Each row was made from one walk, in order. Every step used is in the known rows, and no mark comes twice. Write each row's walk.
Each row is shifted at random along 8 fixed directions that mean nothing.
Known rows
demot gurab noluz bogevov gira tedo razo lezi dekib mupalig: [ -55  132  143   27  -10  -64  122 -186 -171  280  139 -138  -58  134
 -219  -51  -95  -54   21 -215  -71  237 -110   44   -8  -14    6  -26
  -83 -103 -120   74  -46   97   45   47  148  -97  -38  -48 -214   68
   68   -9 -106  -80  -38  -71 -111   35]
bogevov noluz razo lezi demot gurab kidup: [-159   -1  148 -204   67 -176  133   48  -47  -13 -148 -104 -155   77
   73  -34 -231   13   71  -77  -11   19  107 -154   74 -151   47  -99
   69   43   43 -152 -184 -146  178 -204  -43  120 -114   60  -25   17
  113   25 -137  -17  149  -56   -2  -13]
bogevov gira noluz razo lezi demot: [-195   -1  163 -166    3 -139   69   32   66   88  -43    5   74   36
   26   81   74   36  151   -5    4   49  -82  162  -19 -245    3  -84
   38 -152 -158  -46 -122 -149   91  -69  -60   53  -30   24  -13  115
   21   81    8 -150  -79   84  -73  -31]
lezi dekib demot gurab noluz bogevov razo gira tedo: [  56  312   75 -360 -235 -173   20  -19 -191  210  285   73   42   41
    6  -21   13 -149   15  -51 -149  381   48  212    6  134   26   45
  -13  -96  -26  156  -56   -5  -29  167 -171  -83   43   72 -354  -30
   47  173 -155  -71  -91   13  -28   25]
mupalig lezi razo gira tedo demot kidup: [ 232   55 -190   -2 -175 -346  -91 -136  -58 -353 -295 -112    0  -52
  -92  120 -216   11 -142  149  -81  -76   73  -37   44 -193    6    8
  111 -122 -106  -76 -102 -158   18  -53    4  -54 -227  102  275 -244
  107   60   52 -383  -22  189  -55 -232]
razo lezi demot gurab noluz bogevov gira: [  21  526  214 -533 -316 -273   81   70 -157  428  413   34   81  -40
 -119 -290   86    9  178  -70 -127  542  -20  129    3  151  -54  -39
   -1 -150  110  236  -60 -164  -24  193  -50 -108  199  125 -373 -174
  -20  302 -167 -131 -190  119   25  -47]
gurab noluz razo lezi demot kidup mupalig dekib: [ -26 -101  117   79   -2  -70   39   11  152   25   89   20  -43  -39
  269 -234  100  180   63  -10    7   93   66   85  -51 -291   55  -60
  210  100  -48 -142  149   39 -119   90  186  -88   48  -66 -110   86
   63   40  -52   23   30  -20 -118   82]
mupalig razo lezi dekib demot kidup gurab: [ 173  181 -287 -144 -197  -87   88  240  149 -112  -75  109 -163  -68
  -42 -197   74  -16  -64  151  -88 -159   97 -133  -65  321  -74  -32
  -96  -13  116   19   24  183 -177  170  -26   36   31  184  -80 -283
  -58  -86   54 -123  -55   -9   25 -154]
noluz razo lezi demot: [ -92   15 -104   -6   94   13   46  249  157  125   36  157   24 -102
  185  -91  165  118  -95    4  -48  -84  -17 -110   32  -46  175   62
 -202   17 -147  -54   85   58 -260   95    9   63   96  -40  123   39
   58  -35  -37 -120 -160   51   64  -34]
lezi demot gurab kidup dekib mupalig noluz: [ -61 -129   81  179    5  268   40 -269 -155 -246 -230 -174 -193  161
   98  134 -310 -107    3  -34  122 -421  -42 -377   35  -57 -204  -99
   75   44   -8 -212 -156    3  207 -257  423   39  -88 -194  421 -315
   91  -97  -56  -83  212 -142   82 -186]
noluz bogevov gira tedo razo lezi demot kidup gurab: [ 209 -172 -370   72 -237 -434 -225  182  418 -317 -265   87  350    2
  -90  203   -2  164 -168  431  -79   -4  -75   -7   85   75   32  136
   32 -173   18  214  -48   -3 -232  265 -375  -22  -22  129  133   49
  -75  130  198 -223 -318  304   38 -111]
gurab kidup dekib demot lezi razo: [ 190   -2 -386   86   26  146   69   52   36   52  127  185 -127  -64
  295 -144  142   39 -381  -74 -141  126  127 -296   18  110  206  206
 -251   57 -197  -34  349  208 -523  335    9  -36   54  -45  -41  -74
  109  -18 -138  -43 -161   61   38  -71]
noluz bogevov gira tedo demot: [  -6  -12  -67   29  103    7  -47  -35  -93   -3   13   15  280    3
   38  186  -50  -35  -27  -23   41  -65 -161  -40  140  -27  105   69
 -196  -27  -34   35  -70   41  123    6  -58   29   39  -58  189  -17
   66  119  -14  -38   -8   41   49   21]
bogevov noluz razo lezi dekib mupalig demot kidup gurab: [ 214  -63  -31  199 -129   42   93 -142  182 -108   26 -282 -105  -60
 -123  -92   44  -19  -84   46  -92 -160  111 -214  116  226  -26  -13
  -49   25  -64  -21  -43  190 -119 -121   27  164  -31  -53  101 -117
  105 -157 -103  -86   22    0  112 -128]
noluz bogevov gira tedo lezi dekib mupalig: [  84   84   75 -145  -48  245  -80   27 -153  108  311 -243   83 -118
 -109   63  -63 -152   99 -219  -27  253  -28  198   68  299   34   13
  145  116  375   77 -116 -153  181 -172 -130   -3   75   98   29 -133
   70  132  -97  216  221   37  188  129]
lezi razo gira tedo demot gurab kidup mupalig noluz bogevov: [  44  -95  -52  193 -313  -77  -73  -53  328 -151 -183 -198   84  183
 -186   17   20   40   35  353 -111 -167    0   23  169  176 -207    8
  -20 -205  -36  232 -139   68  -54  -42 -118   12  -65  -63  196  -31
  -92   -9   85 -123  -90  123  140 -246]
kidup dekib mupalig demot gurab bogevov gira noluz: [ 288 -165  -48 -127   32  -58  -78 -294 -217 -276 -158   79   89   61
   50  309 -319  -75  -35   20   20  157  149   63   83 -110  -43    1
  178   77   13  -41 -223 -247  147    0 -166  -32 -245   34  -52 -117
  100  122  -62   41  106   44  -68   42]
kidup gurab dekib mupalig lezi razo gira: [  31  152  -91 -145  -93  206  114   -7  -34   97   91  -15 -227   34
  -51 -128   50 -107    4  -62 -124   44   77  -12  -62  167  -54  -44
  -85  -19  -72   71    7   60  -91   31  159  -75  -32   31 -171 -259
   50  -28  -93  -57   77  -62    6  -95]
mupalig razo gira noluz: [ 138  282 -218 -235 -364  -97  -33  158   67   40    7   42   96  -93
 -176  -69   67 -132   15  107  -96  132  -42    1   19  228 -119   14
  -46 -279   63  110 -106   -6 -168  234  -91   14  117  218  -65 -215
  -59  105   54 -333 -308  206  134 -259]
gurab kidup dekib mupalig razo lezi: [  98  -41 -117 -174   -7  244   35  162  103  -67    8   56 -184  -96
  137 -131   69    3  103  -52  -85  112  251  147   11  127    3  -88
  104  208  246  -83  -48  -89  -33  -34 -122   35  -86  173 -299 -183
   28  -13  -29  187  289  -30   24   75]
tedo lezi razo gira: [ -82  -94  -54 -227  371  -34  117  453   -1  354  238  223  -76 -152
  113 -143   87   51 -131 -328   76  222   96  -38 -183  -28  369   81
 -104  365    3 -111  207   82 -132   80 -120  -41   94   65 -247  249
   27  -40  -98  406  -68 -187  -29  341]
razo lezi dekib demot gurab: [ -53  165   57 -287   76   93   15  296 -112  116  125  227  -77 -123
   26 -135   94    7  106  -30   79  -11   25  -13 -162  249  -60  -24
   20  181  336   23    9  -87   61    7  -99   68  144  125 -167  -86
 -140    0   48  241   84  -86   52  130]
noluz bogevov razo gira tedo: [  79   51 -102 -127  -15 -153 -197  -97 -106  -57  114  174  369  -95
  185  164 -127  -83 -140  -95    2  244  -81   64    7 -273  255  100
   71   28  -82  -24  -23 -103  -57  159  -33 -107   77   23  -36   13
  164  223  -80 -242 -115   98  -51  107]
bogevov gira razo lezi: [ -52  194   -3 -334   22 -100   97  175   20  257  157  232   79  -84
    0 -182  171  -13  182 -120    3  351   29  275 -140  -79   61  -59
  -24  -26   77   35   57  -69    7  181 -201  -21   83  249 -490  108
  -76  128   20   48  -67   35 -147  154]
dekib mupalig noluz razo lezi demot kidup: [  70 -170 -167  170 -209   78 -183  197  241 -424 -201 -336   25 -125
  -36   97 -139  -38  -53  259   64 -472   21 -359  179  364  -92    2
  179   63  361 -137 -205    4   88 -230  -68  219  108   35  636 -161
    4 -108   48  -26   45   72  454 -190]
gurab dekib mupalig noluz: [  37  201  185   13 -104  442   38 -205 -152  267  281  -75  -43  -90
  -58  -85  198  -62  139  -41  -48  110   34  226   95  156 -221   -3
  -56  -96  -40  112   37  -63  -62  -14  157   29   52   -5 -151 -154
  -53   36  -37   62   93   49   48 -103]
gira tedo razo lezi demot gurab kidup dekib: [  55 -166 -121  265 -127  -45 -122   82  233 -272 -314  -84    3   98
  -10   55   19  134  -10  252 -104  -81  -36  -52   95  -15 -110   42
   66 -185  109   76  -91 -104 -160  -25 -156   56 -110   32  185  -56
  -31    7  145 -175   -3  217   35 -135]
noluz razo lezi dekib demot: [  53  246   31 -433  129  -19  177  309 -267  302  393  180 -175 -275
  324 -258   20   -4  -60 -410  -86  303  171   91 -118    4  325  -47
    2  326   77 -232   28   12 -135   71   40  -30   95  114 -275 -101
  220   23 -272   64  103 -164  -49  215]
noluz razo gira tedo lezi dekib demot kidup: [  93  -42 -104 -245   27 -204  -26  180  -71 -215 -108   32  -82 -110
  131  165 -157   12  -52  -23  -96   70  185  195   -6  -10  123  -48
  166  157  178 -167 -110 -179  121 -114 -251   -1 -232  194  -11  -74
  107   50  -15   40  237   17  -40   62]
tedo lezi razo gira noluz bogevov: [ -18 -104   95 -253  -61 -186 -121  230   99  -65 -117  -58  145  -46
  -82  247  -65   46   92   39 -108  262   40  373   80  -76   -6  -68
  212 -116  133   47 -223 -435   44 -169 -322   45 -165  173   62   44
   15  115   65  -62  -27  205   65  -34]
noluz bogevov gira razo lezi dekib mupalig: [  60  -21  -24   14  -43   94 -246 -115 -162 -133  208  -89  222 -146
  132  176  -73  -73  -55 -174   76  158 -171  -15  -71  -54  125   62
  246   96   96  -48  -49 -126  -31  -17   72  -43  227  -82  151  -29
  127  125  -69 -171  -32   79  122  102]
gurab dekib demot lezi razo gira noluz bogevov: [   5  111  254   85   59  -99 -179 -237 -308  185  442   91  333 -120
  215   69  165   88 -162 -188   80  330 -240   -1 -158 -236  163  154
  146   15 -172   61  231  -65 -206  193  178 -186  320 -216   -4  244
   44  172  -92  -90 -239   49  -25  183]
dekib mupalig noluz bogevov: [  10   65  -43  -29  171  154   29   37 -183  255  233  197  157 -169
   97  -60 -107  -67 -154 -237  183  -82  -98 -218  -68   73  134   54
 -122  223  -22  -90  146  230  -34  198  316  -63  251  -71   27   17
   12  -63  -64  142 -151 -208   75  102]
tedo gira noluz razo: [ -80  -66  105   -1   96   53   75  117   -7  157  124  -87  159  -60
   67   38   72   24   67 -108   -5  127  -91  130   53    4   44   -5
  -43 -108   16  -58  -81   -3  -16   -7 -121  103   61   89  -21  121
   54   47  -44   53  -18   60   81   45]
kidup dekib mupalig razo gira tedo demot lezi: [ 278 -129 -137  274  268  -45  230 -190   78   75  -51  171 -133   27
  -32   -8   82   76 -209 -138 -146  -54  193  -45   71  -96  185    8
 -406  137 -333 -105  122  220 -182   85   12  -92 -350 -126  -57  -34
  142 -202  -80   -2   19  -87 -234   64]
bogevov gira razo lezi dekib mupalig: [  26  -94 -261  -65   86  111  -98   55 -131  -67   34  101  -13 -101
  120  115 -128 -115 -135 -221  125   70  -80 -177 -167  -38  158   80
  113  188   34 -146   45   31  -72  130   55  -45  137   -3   10   22
   69   37  -25  -44  -95  -28   26  106]
demot kidup mupalig lezi razo gira tedo: [  13  115   58  156   54  -43  171 -161  202  401  365  146   49  -20
  -38 -498  297   14  -37 -213   76  139  -11   -8 -283 -142  130   39
  -79  137 -190   61  447  348 -183  276  250 -240  183  -33 -329  173
  -72  -70  -33  164 -165 -142 -194  206]
razo gira tedo demot gurab mupalig lezi: [ 212  281  -46   28 -109 -140  -37 -172 -130  126   42  146   99  -80
 -240 -140   32  126   -8  122  -64  175   -5  -31   10   77  -78   90
 -145 -107  -12  234   40  -38 -146  241   -1 -118   18   28 -119 -102
 -118  122   64 -132 -145  171  -52 -107]
razo lezi dekib demot kidup: [  99  374  192 -144 -190   71  -24 -121 -319   26  315 -136  -45 -199
   63 -175   -8  -55   81 -263    5  123  -45  -97  -72   29  -58 -106
  148   99  238 -132  -49 -168   37 -139  311  -25  163    4  144 -446
  116  108 -150 -235  155   22   67  -49]
bogevov gira noluz razo lezi: [-205   91 -118 -176   48  -20  271  235  216  300  -46   68  -76   79
 -148 -186  209  -59  107  -30 -115   34   -4   26   69  157   26  -62
 -376 -217  -69   72   43  186   10  109 -217  149  -28  161 -313  152
  -74  -72   18   14 -115   -6   -7  -71]
razo lezi dekib mupalig noluz bogevov gira: [  32  248  170 -278 -185   43 -101 -165 -255  123  268  -40   47 -149
  -87    2    7  -46   87  -94   22  205  -62  241  -98  -19  -88  -59
  201  -20  -48   85  -36 -185   95  -32  217 -107  112  -24 -196 -186
   -8  120  -16 -131  -12   31  -62  -35]
lezi dekib demot gurab mupalig razo gira: [-188  155  142 -102   23  155 -134  -91 -199    9  111  299   35    7
  104   88  131   42  111  179  210  -82 -109   97 -296  -67 -138   43
  123   71  -77   68   66  -11   43  113  165  -92  230  -86 -201  102
 -210   75  122  111    9  -92  -96  100]
gurab dekib demot kidup mupalig lezi razo: [  30 -208 -316  326  -83  266 -136 -194   68 -527 -401  -97 -124   96
  142  193 -139  -34 -149  296  -35 -355   35 -175  118 -107 -155   34
   58 -129  -91 -113   38  -53  -73  -44  192   29 -168  -52  434 -211
   49  -34   90 -231  143  134   32 -301]
demot gurab mupalig lezi: [ 119  219 -145   82    4  174   50 -139 -136   38   -1  -27  -76  -43
 -114 -242 -136  -41  -61  -20  -60    8   41 -335  122  203  -39   71
 -199  -67  140   48   39   18 -106   96  140   53   53   67   94 -237
   25    2  -83  -79   25   69  153 -165]
bogevov gira razo lezi dekib: [-299  102  154  -40  179   76  197  -85   -6  305   75  137 -127  124
   -8 -128  313   -2  192 -155   19   77  -93  270 -188 -274  -16  -74
 -202 -151 -324   44  202   72   31    1   80  -11  -13  -38 -400  198
  -88  -62   62  -14  -14  -79 -295   81]
lezi dekib mupalig noluz bogevov razo: [  95  -18 -143 -267 -125   97  -25  -23 -208 -245 -170 -158 -191  -26
   74  252 -429 -243  -72  -18 -103   11  210  154  186    3   23  -75
  157   -2   20 -198 -261 -157  144 -184    4   78 -237  126  117 -243
  225   10 -130 -137  186  -24   46 -165]
bogevov noluz razo gira tedo demot lezi dekib: [  61  -35 -311  229 -137  -56  -94   53  -47 -246 -209 -323  -31   45
 -113  126 -218 -153 -252   22  -75 -186 -176 -514  214  202   65  111
 -136 -220   67  -42  -86  168   -4  -43    0  101   44  -92  497 -110
  134    0  -34 -342 -153  117  234 -249]

Which walk is each row?
[ 121  272 -119 -110 -344    8    4   40  157   -3   18   46 -158  -31
   24 -254  169   73   95  196 -164  199  148  132   54   76 -118  -45
   43 -129   99   80   72  -49 -230  176   -1  -71   15  131 -130 -227
  -59  111   26 -189  -36  183  -21 -190] : gurab mupalig razo lezi demot kidup dekib
[  -3   57  -28 -102 -156  -79 -168  199  -78 -264   15 -260   61  -41
  -71  154 -108 -152   59   61  -10   -3  -14   55   70  271   30  -30
  156   36  467   -2 -130  -60  301 -244 -272   68   55  129  162  -59
    0   79   12  117  240   -3  184   71] : noluz bogevov razo gira tedo lezi dekib demot kidup
[  17  -50 -289 -210 -168 -232   10  280  290  -95 -254  186   18   94
  -65  -50  -59  -20    7  247  -51   33   95   72  -33  100  -40  -67
   40  -68  154   64    0   42  -12  218 -212  -60  -41  186  -56   97
 -121   16  125   20 -231   32   24 -100] : kidup mupalig demot lezi razo gira noluz bogevov
[  80 -317   93  194  105 -163    5  -59  179 -156 -219 -169  -29  120
 -118   81 -227   78   31  -69   53 -190   77 -166   83  -51  -26  -61
   86  203  111  -69 -171  -69  164 -243  -12  -31 -235  -85  354  -47
   26  -76   -1  155  122  -67   56   41] : razo gira tedo lezi demot kidup gurab mupalig noluz
[  -1   89 -217 -469 -152 -264 -135  280  -55  -60  -94  134   39    6
    8    4 -147  -30    0  154  -57  385   24  140  -18  156   14   76
  245 -149  271  180  -63 -182    4  255 -443   -7   77  302 -391  144
 -109  228   74   33 -131  143   45   23] : demot gurab bogevov gira noluz razo lezi dekib
[ 177   36  173   75 -128  -60  191  -97  161  122  138  -45 -179  -53
  -39 -276  185   50  131 -116 -116  129  229  306  -35  -45 -113 -163
   43   42  -48  -70   58   21 -143  -37   26  -30 -154   43 -168  -63
    0 -142  -47  -16   38  -24 -166   -7] : gira razo lezi dekib demot kidup mupalig noluz
[ -51 -318  151  -51   72  -36   30  -38  190 -261 -187  -28  -62   91
  196  208  -88  -50  130   57   61 -283  190  239  -14 -149  -33 -170
  265  217   60 -231 -164  -64  378 -303 -109   12 -284    9   85   22
   59 -101   26  245  324 -170  -55  137] : lezi demot kidup dekib mupalig noluz razo gira tedo
[-100  209    1   93 -191  -25  127  -10  144  332   15   27   15  195
 -269 -102  249    0   20  157  -95  -19 -153  -67   40  148 -184   84
 -364 -369 -301  277   62  206 -206  217    8  -10   53  -65  -40   50
 -153    5   63 -200 -356  110   19 -243] : lezi razo gira tedo demot gurab noluz
[ 195 -144  200  288  -16 -265 -261  -99 -154 -204  -29 -364  275  -17
 -109  180 -400   -2 -111 -187   81  143 -141 -290  175 -195  110   85
  283   29  189  -66 -334 -286   37 -222  -16   -4   30  -99  545  -12
  202   85 -134 -198  -79  133  156  114] : gira tedo razo lezi demot gurab bogevov noluz
[-128  -15   93  -81  115 -203  -10   45 -126  108  -97  187   -4   52
   40   79   15  191  -20  158  -38  224  -29  209   15 -262   39   53
  -38 -152 -232  104  102  -68 -109  155  -95   -4  -47  -35 -331  304
  -75  106   82  -18 -120   46 -244   21] : tedo demot gurab noluz bogevov razo lezi dekib
[-171 -196  195  479  297  109 -151 -175 -136  101   37    5  236   55
  -43  150  -40   93 -119  -70  290 -178 -348 -279  -74 -134   57  157
    1   72 -120   80  140  197   30   46  195  -41  258 -327  154  457
 -124  -81  104  167 -135 -133  -27  236] : gira tedo demot gurab bogevov noluz razo lezi dekib mupalig
[  74  452    0   10 -400   -9  -74   32 -190   25  290 -198   21 -253
  -18 -304  104  -49  -70   35   18  -70 -185 -229  -92  245  -91   11
  113 -177  119  -10  111  201 -134  127  360   -1  439   25  123 -229
  -28   25  -13 -348 -166   47  161 -215] : mupalig noluz razo lezi dekib demot kidup
[ 424  -25 -250 -101 -215 -191 -310 -243 -264 -291  -32   86  118 -213
  113  285 -220   37 -313   97  -43  360   94    8  -57 -190   68  190
  432   32 -107  -44  -28 -326 -316  272  -35 -163  -31   58   82  -50
  124  254  -22 -317 -261  303    4 -120] : gurab dekib mupalig demot lezi razo gira noluz
[ -22  -37  289  -53  104   38   76  -50  -31  176  215   38  -55   -7
   92  -68   98   82   93 -114  -51  146  129  299    1 -106   79  -68
    5  142 -158   32  -19    3  -53  -87   19  -11  -39 -113 -265  127
   42  -63 -117  167  120 -155 -151  182] : kidup gurab mupalig noluz bogevov razo lezi dekib demot
[ -17  -39  158   65   48    1  -78  -94 -258 -120  -69 -152   53  -16
  -45  155 -288  -83   51   33  159  -68  -58  170  -11  -87  -25  -55
  285   25  208 -106  -66    0  350 -128   61  -25   20   52  102  178
  -24   22   75  192  167 -129  -65  119] : gira tedo demot lezi dekib mupalig noluz bogevov razo
[ 212  398   11  -24 -297  130  -86 -302 -347   54  381  -72   49  -50
  -69 -215  -43 -101  -39  -63  -11  265 -107 -140  -68  148 -115   64
   38 -109   23  177   68    1 -123  183  326 -207  268  -94  -45 -381
   24  188 -154 -212  -52   71   12  -92] : kidup mupalig lezi dekib demot gurab bogevov gira
[-150   95 -232   40  -58  140   27  169   70   53 -285   92  -98  190
 -371   30  -71 -119  -18  308  138 -360  -80 -383   72  472 -284   80
 -350 -208   76  278   94  205  109  137  -41   63   94   -6   99   21
 -353 -155  208  214 -229  -57  171 -214] : dekib mupalig lezi demot gurab bogevov noluz
[ 210 -109  -61   43 -207 -200   11   58  266 -118 -294   73  -94  -22
 -158   76   16  127   35  254 -101    8  199  380   18  -85 -186 -106
  152 -104  -33   -2  -51 -112  -81   58 -138  -65 -338  176  -87  -34
 -110  -80  221  -64  -61  140 -219 -123] : gira tedo razo lezi demot kidup dekib mupalig noluz
[ -87  109  161 -302 -134   44   63   59   53  -54 -191 -100 -300   50
  -67 -124  -62   42  293  217 -202  113  282  447  131   71 -225 -170
  208 -156  203   49 -243 -334  156 -222 -225  147 -261  265 -267  -65
  -50   10   37   35  306   82  -14 -140] : demot gurab mupalig noluz razo lezi dekib
[ 209  -72  -83  -80  -35 -255   28   70  182  -27  -92  184  -75  -47
  -33  -65   17  141   32   49  -61  153  214  266  -72 -156    5  -59
  110  149   50   -8   97 -115  -48   80 -100 -187 -264   95 -155  -82
  -40   49   90   87   34   70 -238   52] : razo gira tedo lezi demot kidup mupalig dekib
